Below are the code and all the weights of a small trained network. Each question names an input and a class and asks about switching units off, where a switched-off unit gives its printed mean instead of its output.

import numpy as np


def w(rows, s, z=0):
    codes = np.array(rows[::2]) - 128.0
    scale = np.full(codes.shape[1], s)
    scale[-1] = z or s
    return codes * scale


def f(y):
    return y / 2 * (1 + np.tanh(0.7978845608 * (y + 0.044715 * y**3)))


def log_softmax(a):
    a = a - a.max(-1, keepdims=True)
    return a - np.log(np.exp(a).sum(-1, keepdims=True))


def net(x, mask):
    res = np.array(x, float).reshape(1, 7) / 4 @ E
    y = f(res @ A[0][:, :-1].T + A[0][:, -1])
    res = res + np.where(mask, y, B[0][:, -1]) @ B[0][:, :-1]
    return log_softmax(res[-1] @ U[:, :-1].T + U[:, -1])


A, B = {}, {}
E = w([
[128,167,98,92,128,161,12],'x0',
[53,77,118,126,65,175,166],'x1',
[154,122,191,98,43,102,95],'x2',
[165,167,139,151,52,191,114],'x3',
[156,65,68,129,101,54,106],'x4',
[168,170,96,30,132,149,169],'x5',
[217,128,27,162,136,121,112],'x6',
],0.011)
A[0] = w([
[132,124,133,141,132,144,144,115],'n1',
[122,99,109,181,57,168,111,84],'n2',
[105,110,157,128,144,169,192,86],'n3',
[140,86,90,203,50,144,111,123],'n4',
[83,118,94,48,146,85,34,114],'n5',
[135,163,132,157,216,130,95,119],'n6',
[172,169,123,146,227,156,79,140],'n7',
[123,87,124,177,79,158,59,120],'n8',
[206,169,137,88,93,165,130,50],'n9',
[103,101,84,131,126,189,223,97],'n10',
[100,98,88,73,142,103,116,71],'n11',
[166,143,115,158,208,121,147,82],'n12',
[102,152,87,111,98,135,52,161],'n13',
[73,131,164,133,117,171,214,63],'n14',
[42,138,156,22,165,110,120,105],'n15',
[57,102,239,139,101,144,202,174],'n16',
[141,107,111,176,57,146,117,84],'n17',
[218,189,107,96,81,156,123,58],'n18',
[87,101,248,105,151,104,114,115],'n19',
[99,168,81,155,192,111,147,58],'n20',
[190,107,95,136,66,170,105,175],'n21',
[174,152,108,142,78,172,91,216],'n22',
[125,102,217,155,87,125,119,68],'n23',
[146,173,47,150,218,67,106,170],'n24',
[92,142,214,121,145,64,119,115],'n25',
[157,148,125,133,99,168,142,156],'n26',
[108,123,204,132,130,108,164,81],'n27',
[230,216,119,23,139,135,121,97],'n28',
[113,128,127,149,91,141,131,84],'n29',
[171,151,113,102,125,143,137,2],'n30',
[102,108,78,106,150,186,211,94],'n31',
[111,126,188,152,117,125,135,59],'n32',
[102,117,226,138,121,161,185,160],'n33',
[156,130,121,160,195,136,141,69],'n34',
[140,8,80,160,103,49,155,69],'n35',
[174,36,80,175,100,81,160,131],'n36',
[148,52,73,153,126,52,114,58],'n37',
],0.011,0.0049)
B[0] = w([
[99,133,115,149,131,102,123,131],'n1',
[95,162,40,119,137,125,61,170],'n2',
[79,70,89,155,101,107,139,172],'n3',
[88,180,42,76,182,126,38,185],'n4',
[135,106,169,54,122,215,139,182],'n5',
[133,100,144,232,171,194,105,172],'n6',
[63,139,177,218,180,183,159,194],'n7',
[115,125,138,84,146,144,15,180],'n8',
[100,175,167,108,80,70,181,177],'n9',
[28,66,76,73,166,109,157,186],'n10',
[198,118,146,77,151,184,179,151],'n11',
[139,164,41,178,150,121,146,171],'n12',
[95,137,211,90,127,179,86,185],'n13',
[61,36,103,163,66,48,157,192],'n14',
[179,37,57,110,58,235,157,193],'n15',
[153,89,69,177,52,59,101,250],'n16',
[114,171,69,95,144,120,67,164],'n17',
[100,232,210,95,90,67,179,193],'n18',
[235,138,117,161,54,163,109,208],'n19',
[113,133,101,165,157,160,167,164],'n20',
[93,225,108,75,145,116,92,193],'n21',
[70,202,163,116,124,99,98,200],'n22',
[165,190,98,144,95,87,50,180],'n23',
[159,135,158,198,218,187,180,217],'n24',
[203,141,116,167,97,168,120,188],'n25',
[81,158,122,125,114,74,130,161],'n26',
[179,105,101,187,102,101,88,179],'n27',
[145,194,217,138,67,112,254,223],'n28',
[116,115,76,140,116,111,85,139],'n29',
[140,152,163,137,123,93,151,140],'n30',
[46,86,128,103,172,97,194,183],'n31',
[151,141,151,163,116,71,98,157],'n32',
[132,86,119,219,54,48,106,216],'n33',
[111,159,61,181,147,116,137,155],'n34',
[254,74,111,42,208,29,138,207],'n35',
[157,126,135,56,205,42,117,202],'n36',
[225,63,219,104,206,99,121,189],'n37',
],0.0072,0.015)
U = w([
[100,159,122,246,223,169,195,159],'0',
[146,82,126,59,84,254,164,67],'1',
[210,100,129,87,222,60,149,101],'2',
[99,229,186,107,80,85,200,194],'3',
[57,194,99,82,137,102,38,138],'4',
[165,119,120,208,35,81,89,124],'5',
[32,42,87,144,96,74,182,181],'6',
[70,140,220,164,172,200,70,1],'7',
],0.008,0.0017)

Each question gives the input, the list of numbers given to net, and the class t.
The units are the neurons (one row each of A and B). Each row of codes is followed by its name. A weight is (code - 128) times the scale printed after its matrix; where a second scale follows, it is the last column's (A, B and U).
mask holds one flag per neuron, in row order. A switched-off neuron (its flag False) gives its mean, the last column of its row in B, instead of its output. The means were averaged over made-up inputs and are rounded, as every weight is.
A unit's drop is (log p(t) with every unit on - log p(t) with that unit switched off) / (log p(t) with every unit on - log p(t) with every unit switched off).
The circuit of an input: a set's keep is (log p(t) with only the set's units on - log p(t) with every unit switched off) / (log p(t) with every unit on - log p(t) with every unit switched off). Starting from the 12 units with the biggest drops (on a tie, the unit counted first), units are removed one at a time, each time the one whose removal leaves the highest keep (on an exact tie, the one counted first), for as long as the keep stays at least 0.8.
units of the circuit, in order: the units of the circuit, biggest drop first
top k neurons: the k neurons with the biggest drops, biggest first
drop when u is switched off: that unit's drop, to one decimal
input [1,-1,-5,-3,3,-7,-5], class 2: units of the circuit, in order => [n35, n14]
input [2,-8,2,-6,-7,8,-6], class 1: units of the circuit, in order => [n15]
input [7,6,-5,-1,-5,-3,-1], class 7: top 3 neurons => [n13, n35, n16]
input [7,-5,-3,1,-5,8,4], class 3: top 2 neurons => [n28, n18]
input [-5,-1,-3,8,-7,-3,-1], class 5: top 2 neurons => [n33, n16]
input [-1,-3,-4,1,-5,2,-4], class 6: top 2 neurons => [n24, n14]
input [4,5,-7,2,-8,-2,-8], class 6: top 4 neurons => [n14, n10, n31, n3]
input [-6,1,7,-5,6,-8,-5], class 5: top 3 neurons => [n16, n19, n33]
input [-8,0,4,-7,4,-8,-3], class 2: top 3 neurons => [n35, n36, n37]
input [-4,5,-7,4,2,2,6], class 2: top 2 neurons => [n36, n35]
input [-3,1,0,1,-5,8,0], class 6: drop when n22 is switched off => 0.1
input [2,-8,4,5,7,-5,3], class 4: drop when n21 is switched off => 0.2
input [6,0,1,-8,3,-8,0], class 2: drop when n35 is switched off => 0.2
input [6,-4,-2,-5,-3,3,-2], class 0: units of the circuit, in order => [n7]
input [-4,8,2,-1,-5,0,-7], class 5: top 2 neurons => [n19, n16]
input [-2,-6,6,1,8,3,-3], class 2: top 2 neurons => [n35, n37]
